Below are the code and all the weights of a small trained network. Each question names an input and a class and asks about switching units off, where a switched-off unit gives its printed mean instead of its output.

import numpy as np


def w(rows, s, z=0):
    codes = np.array(rows[::2]) - 128.0
    scale = np.full(codes.shape[1], s)
    scale[-1] = z or s
    return codes * scale


def norm(h):
    return h / np.sqrt((h * h).mean(-1, keepdims=True) + 1e-5)


def f(y):
    return np.maximum(y, 0)


def log_softmax(a):
    a = a - a.max(-1, keepdims=True)
    return a - np.log(np.exp(a).sum(-1, keepdims=True))


def net(x, mask):
    res = np.array(x, float).reshape(1, 2) / 4 @ E
    u = 0
    for l in range(4):
        y = f(norm(res) @ A[l][:, :-1].T + A[l][:, -1])
        res = res + np.where(mask[u : u + 4], y, B[l][:, -1]) @ B[l][:, :-1]
        u += 4
    return log_softmax(norm(res)[-1] @ U[:, :-1].T + U[:, -1])


A, B = {}, {}
E = w([
[130,137,98,253,149,181,214,208],'x0',
[172,212,111,33,61,172,71,95],'x1',
],0.011)
A[0] = w([
[145,88,114,173,217,2,164,67,204],'L0N0',
[82,175,86,226,139,137,204,214,144],'L0N1',
[83,175,137,208,93,128,139,155,90],'L0N2',
[148,94,60,178,130,129,91,167,9],'L0N3',
],0.0077,0.0014)
B[0] = w([
[190,148,176,175,129,123,125,117,210],'L0N0',
[255,127,154,219,50,184,190,144,255],'L0N1',
[205,155,146,165,112,218,156,192,180],'L0N2',
[25,88,151,139,174,132,145,134,157],'L0N3',
],0.0086,0.0094)
A[1] = w([
[158,129,75,52,101,144,81,139,115],'L1N0',
[186,168,57,140,111,138,219,111,165],'L1N1',
[1,24,145,150,68,20,180,131,252],'L1N2',
[78,84,122,124,114,138,137,147,25],'L1N3',
],0.0077,0.0011)
B[1] = w([
[144,92,61,199,140,64,154,245,246],'L1N0',
[92,81,165,156,184,1,130,58,253],'L1N1',
[51,153,191,237,42,253,129,209,158],'L1N2',
[90,129,36,127,57,94,149,83,128],'L1N3',
],0.0093,0.0055)
A[2] = w([
[89,116,60,133,121,108,128,127,3],'L2N0',
[162,127,61,107,50,161,115,88,237],'L2N1',
[118,123,47,81,147,87,151,87,130],'L2N2',
[196,176,126,253,198,202,255,126,69],'L2N3',
],0.0087,0.0015)
B[2] = w([
[139,154,96,152,112,79,23,123,135],'L2N0',
[54,96,169,229,54,57,182,140,158],'L2N1',
[11,157,29,140,2,92,61,193,148],'L2N2',
[107,38,200,119,62,181,169,215,251],'L2N3',
],0.0086,0.016)
A[3] = w([
[127,77,99,55,83,84,153,118,51],'L3N0',
[152,141,12,95,20,105,159,100,254],'L3N1',
[114,198,205,139,130,147,98,113,205],'L3N2',
[108,52,175,94,134,146,147,2,71],'L3N3',
],0.0081,0.0008)
B[3] = w([
[137,66,102,93,191,182,245,150,187],'L3N0',
[49,172,88,172,165,2,152,102,255],'L3N1',
[156,172,63,37,152,106,124,145,156],'L3N2',
[105,198,119,183,130,201,141,86,151],'L3N3',
],0.0093,0.0061)
U = w([
[51,134,4,146,107,13,147,174,196],'0',
[158,125,44,96,126,194,168,87,3],'1',
[120,130,66,110,200,167,98,161,29],'2',
[147,63,123,30,190,122,119,104,70],'3',
[154,46,226,224,76,174,199,179,210],'4',
[153,123,63,132,150,170,121,128,22],'5',
[134,222,177,119,146,175,60,56,134],'6',
],0.011,0.0046)

Each question gives the input, the list of numbers given to net, and the class t.
The units are the neurons (one row each of A and B). Each row of codes is followed by its name. A weight is (code - 128) times the scale printed after its matrix; where a second scale follows, it is the last column's (A, B and U).
mask holds one flag per neuron, layer by layer. A switched-off neuron (its flag False) gives its mean, the last column of its row in B, instead of its output. The means were averaged over made-up inputs and are rounded, as every weight is.
A unit's drop is (log p(t) with every unit on - log p(t) with that unit switched off) / (log p(t) with every unit on - log p(t) with every unit switched off).
unit that matters most: the unit with the biggest drop
k most important neurons: the k neurons with the biggest drops, biggest first
k most important neurons of layer l: the k neurons of layer l with the biggest drops, biggest first
drop when u is switched off: that unit's drop, to one decimal
input [1,6], class 0: unit that matters most => L0N1
input [2,4], class 0: 3 most important neurons => (L0N1 L0N0 L0N2)
input [-7,-5], class 6: 3 most important neurons => (L2N3 L1N0 L0N1)
input [-8,-3], class 6: 4 most important neurons => (L2N3 L1N2 L3N3 L0N1)
input [-6,-1], class 3: 2 most important neurons of layer 2 => (L2N3 L2N2)
input [-6,-5], class 6: 2 most important neurons of layer 2 => (L2N3 L2N1)
input [-8,-5], class 6: 2 most important neurons => (L2N3 L1N0)
input [-7,-2], class 6: 4 most important neurons => (L2N3 L1N2 L0N2 L3N3)
input [-7,-4], class 6: 2 most important neurons => (L2N3 L1N0)
input [-4,-2], class 6: 2 most important neurons => (L2N3 L0N1)
input [-3,-2], class 6: 3 most important neurons of layer 0 => (L0N1 L0N0 L0N2)
input [-5,0], class 0: drop when L2N3 is switched off => 0.1
input [2,7], class 0: drop when L0N1 is switched off => 0.5
input [-7,6], class 0: drop when L2N3 is switched off => 0.0
input [-2,-1], class 6: drop when L3N3 is switched off => 0.1
